Here is a tiny trained network, its code and every weight. The questions are about switching its units off for an input and a class, where a switched-off unit gives its printed mean instead of its output.

import numpy as np


def w(rows, s, z=0):
    codes = np.array(rows[::2]) - 128.0
    scale = np.full(codes.shape[1], s)
    scale[-1] = z or s
    return codes * scale


def norm(h):
    return h / np.sqrt((h * h).mean(-1, keepdims=True) + 1e-5)


def f(y):
    return np.maximum(y, 0)


def log_softmax(a):
    a = a - a.max(-1, keepdims=True)
    return a - np.log(np.exp(a).sum(-1, keepdims=True))


def net(x, mask):
    res = np.array(x, float).reshape(1, 6) / 4 @ E
    u = 0
    for l in range(2):
        y = f(norm(res) @ A[l][:, :-1].T + A[l][:, -1])
        res = res + np.where(mask[u : u + 3], y, B[l][:, -1]) @ B[l][:, :-1]
        u += 3
    return log_softmax(norm(res)[-1] @ U[:, :-1].T + U[:, -1])


A, B = {}, {}
E = w([
[82,75,56],'x0',
[146,108,251],'x1',
[223,136,141],'x2',
[233,74,89],'x3',
[150,156,172],'x4',
[143,115,133],'x5',
],0.0025)
A[0] = w([
[254,47,82,106],'L0N1',
[117,114,182,208],'L0N2',
[221,104,167,253],'L0N3',
],0.009,0.0032)
B[0] = w([
[2,246,81,243],'L0N1',
[193,78,116,191],'L0N2',
[150,103,59,253],'L0N3',
],0.0075,0.0058)
A[1] = w([
[153,2,140,143],'L1N1',
[60,125,69,253],'L1N2',
[120,182,197,199],'L1N3',
],0.007,0.0028)
B[1] = w([
[109,80,125,168],'L1N1',
[176,29,191,254],'L1N2',
[253,90,23,143],'L1N3',
],0.0069)
U = w([
[218,140,117,154],'0',
[133,146,197,60],'1',
[120,211,249,19],'2',
[123,206,231,11],'3',
[61,148,89,146],'4',
[110,209,126,103],'5',
[132,22,156,173],'6',
[110,193,141,104],'7',
],0.017,0.012)

Each question gives the input, the list of numbers given to net, and the class t.
The units are the neurons (one row each of A and B). Each row of codes is followed by its name. A weight is (code - 128) times the scale printed after its matrix; where a second scale follows, it is the last column's (A, B and U).
mask holds one flag per neuron, layer by layer. A switched-off neuron (its flag False) gives its mean, the last column of its row in B, instead of its output. The means were averaged over made-up inputs and are rounded, as every weight is.
A unit's drop is (log p(t) with every unit on - log p(t) with that unit switched off) / (log p(t) with every unit on - log p(t) with every unit switched off).
The circuit of an input: a set's keep is (log p(t) with only the set's units on - log p(t) with every unit switched off) / (log p(t) with every unit on - log p(t) with every unit switched off). Starting from all 6 units, units are removed one at a time, each time the one whose removal leaves the highest keep (on an exact tie, the one counted first), for as long as the keep stays at least 0.8.
units of the circuit, in order: the units of the circuit, biggest drop first
k most important neurons: the k neurons with the biggest drops, biggest first
k most important neurons of layer l: the k neurons of layer l with the biggest drops, biggest first
drop when u is switched off: that unit's drop, to one decimal
input [-5,-7,-1,-4,2,-2], class 0: 2 most important neurons of layer 0 => (L0N1, L0N3)
input [4,-4,-5,-6,-1,7], class 6: units of the circuit, in order => (L0N1)
input [1,5,0,-8,8,5], class 0: 2 most important neurons => (L1N3, L0N3)
input [-8,-5,-2,-3,-1,0], class 0: units of the circuit, in order => (L0N3, L0N1, L1N2)
input [5,-8,6,-8,-6,-3], class 6: 3 most important neurons => (L0N1, L1N2, L0N3)
input [-7,-4,2,-6,-2,7], class 0: units of the circuit, in order => (L1N3, L0N3)
input [-7,-1,-4,-6,8,1], class 0: 2 most important neurons => (L1N3, L1N2)
input [-8,-5,8,1,-1,8], class 4: 2 most important neurons => (L0N1, L0N3)
input [-7,-1,5,6,-1,4], class 4: drop when L0N1 is switched off => 0.6
input [-2,-7,7,-2,-2,8], class 5: drop when L1N1 is switched off => 0.1
input [2,-2,7,3,-8,-8], class 4: drop when L1N3 is switched off => 0.0
